Below is a small trained network, with its code and all its weights. Each question gives an input and a target symbol and asks what happens when units are switched off, that is, made to give their printed mean instead of their output.

import numpy as np


def w(rows, s, z=0):
    codes = np.array(rows[::2]) - 128.0
    scale = np.full(codes.shape[1], s)
    scale[-1] = z or s
    return codes * scale


def norm(h):
    return h / np.sqrt((h * h).mean(-1, keepdims=True) + 1e-5)


def f(y):
    return np.maximum(y, 0)


def softmax(a):
    e = np.exp(a - a.max(-1, keepdims=True))
    return e / e.sum(-1, keepdims=True)


def log_softmax(a):
    a = a - a.max(-1, keepdims=True)
    return a - np.log(np.exp(a).sum(-1, keepdims=True))


def net(x, mask):
    ids = ['ΓΛΣΦαβθμξω'.index(c) for c in x.split()]
    T = len(ids)
    res = E[ids] + P[:T]
    q, k, v = (norm(res) @ M[0].T for M in (Q, K, V))
    z = softmax(np.where(np.tri(T) > 0, q @ k.T / 2**0.5, -1e9)) @ v
    res = res + np.where(mask[0], z, O[0][:, -1]) @ O[0][:, :-1]
    y = f(norm(res) @ A[0][:, :-1].T + A[0][:, -1])
    res = res + np.where(mask[1:9], y, B[0][:, -1]) @ B[0][:, :-1]
    return log_softmax(norm(res)[-1] @ U[:, :-1].T + U[:, -1])


Q, K, V, O, A, B = {}, {}, {}, {}, {}, {}
E = w([
[60,141,134,251,172,181,146],'Γ',
[119,122,106,166,242,127,99],'Λ',
[153,166,142,138,97,110,84],'Σ',
[158,152,150,103,91,129,136],'Φ',
[141,142,195,163,177,130,165],'α',
[130,147,153,103,103,121,125],'β',
[166,148,76,89,145,86,146],'θ',
[128,190,153,93,169,181,103],'μ',
[145,134,130,112,132,186,165],'ξ',
[138,137,146,118,79,91,143],'ω',
],0.027)
P = w([
[19,3,51,147,175,137,128],'0',
[137,145,147,169,132,103,191],'1',
[141,141,146,167,124,83,196],'2',
[149,140,144,160,122,85,193],'3',
[158,142,135,164,115,86,194],'4',
[157,144,134,161,118,92,194],'5',
[162,137,132,162,115,87,190],'6',
[169,140,119,157,108,102,185],'7',
[177,134,124,153,106,98,173],'8',
],0.0049)
Q[0] = w([
[31,81,50,153,255,185,115],'head 1',
[144,68,192,130,134,140,159],'head 1',
],0.012)
K[0] = w([
[206,232,178,224,177,115,210],'head 1',
[198,164,93,255,53,154,62],'head 1',
],0.0082)
V[0] = w([
[14,63,123,77,156,119,166],'head 1',
[178,128,128,110,101,188,254],'head 1',
],0.0079)
O[0] = w([
[156,27,40,91,182,119,89,37],'head 1',
[97,1,162,114,169,135,81,253],'head 1',
],0.0099,0.00059)
A[0] = w([
[130,101,111,178,200,147,161,94],'neuron 1',
[86,106,180,105,218,142,133,252],'neuron 2',
[154,137,194,127,165,141,214,74],'neuron 3',
[147,158,163,56,138,134,92,89],'neuron 4',
[160,71,138,44,109,187,175,113],'neuron 5',
[187,94,29,62,254,65,139,171],'neuron 6',
[87,57,151,174,64,108,75,120],'neuron 7',
[166,146,149,84,225,213,80,115],'neuron 8',
],0.0096,0.0038)
B[0] = w([
[174,123,185,146,170,77,10,193],'neuron 1',
[160,182,102,89,111,172,117,248],'neuron 2',
[78,90,133,108,66,95,64,205],'neuron 3',
[186,125,127,145,205,84,182,171],'neuron 4',
[85,105,116,195,133,105,162,199],'neuron 5',
[85,171,101,122,81,156,48,255],'neuron 6',
[117,118,116,166,223,151,147,169],'neuron 7',
[229,96,98,115,132,144,120,200],'neuron 8',
],0.011,0.0071)
U = w([
[128,155,174,108,127,62,129,149],'Γ',
[229,206,49,50,134,157,183,232],'Λ',
[82,255,160,125,69,201,167,247],'Σ',
[71,145,168,205,203,191,163,244],'Φ',
[113,137,251,68,101,78,42,46],'α',
[87,192,23,52,47,127,68,57],'β',
[173,140,75,143,180,49,168,52],'θ',
[170,173,118,106,102,72,139,49],'μ',
[161,28,59,137,126,189,120,131],'ξ',
[111,127,35,182,134,37,107,6],'ω',
],0.0093,0.0023)

Each question gives the input, a string of symbols that net reads in full, and the target symbol t.
The units are the heads (2 rows each of Q, K, V and O) and the neurons (one row each of A and B). Each row of codes is followed by its name. A weight is (code - 128) times the scale printed after its matrix; where a second scale follows, it is the last column's (O, A, B and U).
mask holds one flag per unit, heads first, then neurons. A switched-off unit (its flag False) gives its mean, the last column of its rows in O or B, instead of its output. The means were averaged over made-up inputs and are rounded, as every weight is.
A unit's drop is (log p(t) with every unit on - log p(t) with that unit switched off) / (log p(t) with every unit on - log p(t) with every unit switched off).
The circuit of an input: a set's keep is (log p(t) with only the set's units on - log p(t) with every unit switched off) / (log p(t) with every unit on - log p(t) with every unit switched off). Starting from all 9 units, units are removed one at a time, each time the one whose removal leaves the highest keep (on an exact tie, the one counted first), for as long as the keep stays at least 0.8.
circuit, biggest first: the units of the circuit, biggest drop first
unit that matters most: the unit with the biggest drop
k most important neurons: the k neurons with the biggest drops, biggest first
drop of u: that unit's drop, to one decimal
input α β Λ Φ α θ ω ξ, target ξ: 4 most important neurons : (neuron 5; neuron 8; neuron 6; neuron 3)
input Φ β Σ, target Φ: unit that matters most : neuron 7
input Φ Φ β, target Φ: circuit, biggest first : (head 1; neuron 7; neuron 1)
input β α β Σ β β ω, target β: circuit, biggest first : (head 1; neuron 6)
input Λ α Σ β Γ β Σ, target Λ: circuit, biggest first : (head 1; neuron 3)
input Γ β α θ Φ β, target Γ: circuit, biggest first : (neuron 6; neuron 4; neuron 2)
input Φ ξ Φ, target Φ: circuit, biggest first : (head 1; neuron 7; neuron 5)
input ω β β β, target ω: 4 most important neurons : (neuron 5; neuron 4; neuron 6; neuron 2)
input θ α β β ω Σ θ ω, target θ: 4 most important neurons : (neuron 6; neuron 3; neuron 7; neuron 2)
input Φ Γ β ξ Φ μ Σ Γ Φ, target Φ: 4 most important neurons : (neuron 7; neuron 5; neuron 8; neuron 1)
input Γ θ Γ α β ξ Λ β, target Γ: 4 most important neurons : (neuron 6; neuron 4; neuron 1; neuron 2)
input Σ Λ ω ω μ Σ α, target Σ: drop of head 1 : 1.7
input β β ξ β θ θ α β ω, target β: drop of head 1 : 2.8
input Σ μ Φ β, target Σ: drop of head 1 : 1.6
input θ ξ Γ Γ ω Σ Λ β β, target θ: drop of head 1 : 0.2
input β ξ Φ β Σ ω μ, target Λ: circuit, biggest first : (neuron 8)
